Below are the code and all the weights of a small trained network. Each question names an input and a class and asks about switching units off, where a switched-off unit gives its printed mean instead of its output.

import numpy as np


def w(rows, s, z=0):
    codes = np.array(rows[::2]) - 128.0
    scale = np.full(codes.shape[1], s)
    scale[-1] = z or s
    return codes * scale


def f(y):
    return y / 2 * (1 + np.tanh(0.7978845608 * (y + 0.044715 * y**3)))


def log_softmax(a):
    a = a - a.max(-1, keepdims=True)
    return a - np.log(np.exp(a).sum(-1, keepdims=True))


def net(x, mask):
    res = np.array(x, float).reshape(1, 2) / 4 @ E
    y = f(res @ A[0][:, :-1].T + A[0][:, -1])
    res = res + np.where(mask, y, B[0][:, -1]) @ B[0][:, :-1]
    return log_softmax(res[-1] @ U[:, :-1].T + U[:, -1])


A, B = {}, {}
E = w([
[138,38,8],'x0',
[82,75,183],'x1',
],0.015)
A[0] = w([
[96,135,197,184],'N0',
[141,97,125,189],'N1',
[70,19,39,254],'N2',
[128,133,156,78],'N3',
[153,151,141,150],'N4',
[76,76,181,181],'N5',
[79,80,211,212],'N6',
[227,164,163,197],'N7',
[224,212,127,207],'N8',
[106,169,251,129],'N9',
[62,184,160,116],'N10',
[76,105,166,87],'N11',
[147,162,221,206],'N12',
[57,179,169,146],'N13',
],0.015,0.0047)
B[0] = w([
[66,101,163,177],'N0',
[147,71,111,149],'N1',
[101,58,103,254],'N2',
[128,137,127,137],'N3',
[160,169,152,141],'N4',
[97,89,180,174],'N5',
[87,108,219,188],'N6',
[209,246,169,165],'N7',
[151,197,116,181],'N8',
[51,160,119,213],'N9',
[81,103,152,168],'N10',
[82,110,150,152],'N11',
[93,181,178,198],'N12',
[106,158,137,175],'N13',
],0.011,0.024)
U = w([
[250,160,159,160],'0',
[139,110,150,2],'1',
[50,67,201,105],'2',
[102,190,155,152],'3',
[136,42,58,194],'4',
[121,178,3,107],'5',
],0.013,0.0055)

Each question gives the input, the list of numbers given to net, and the class t.
The units are the neurons (one row each of A and B). Each row of codes is followed by its name. A weight is (code - 128) times the scale printed after its matrix; where a second scale follows, it is the last column's (A, B and U).
mask holds one flag per neuron, in row order. A switched-off neuron (its flag False) gives its mean, the last column of its row in B, instead of its output. The means were averaged over made-up inputs and are rounded, as every weight is.
A unit's drop is (log p(t) with every unit on - log p(t) with that unit switched off) / (log p(t) with every unit on - log p(t) with every unit switched off).
The circuit of an input: a set's keep is (log p(t) with only the set's units on - log p(t) with every unit switched off) / (log p(t) with every unit on - log p(t) with every unit switched off). Starting from the 12 units with the biggest drops (on a tie, the unit counted first), units are removed one at a time, each time the one whose removal leaves the highest keep (on an exact tie, the one counted first), for as long as the keep stays at least 0.8.
units of the circuit, in order: the units of the circuit, biggest drop first
top k neurons: the k neurons with the biggest drops, biggest first
drop of u: that unit's drop, to one decimal
input [1,-4], class 5: units of the circuit, in order => N6, N5
input [-3,-6], class 0: top neuron => N7
input [0,-3], class 0: top 2 neurons => N9, N2
input [-5,0], class 3: top 2 neurons => N2, N7
input [-6,1], class 3: top 4 neurons => N2, N7, N12, N8
input [5,-7], class 4: top 2 neurons => N2, N9
input [0,-1], class 0: drop of N2 => 0.2
input [1,-3], class 5: drop of N6 => 0.2
input [-4,0], class 3: drop of N7 => 0.1
input [-3,-3], class 3: drop of N11 => 0.0
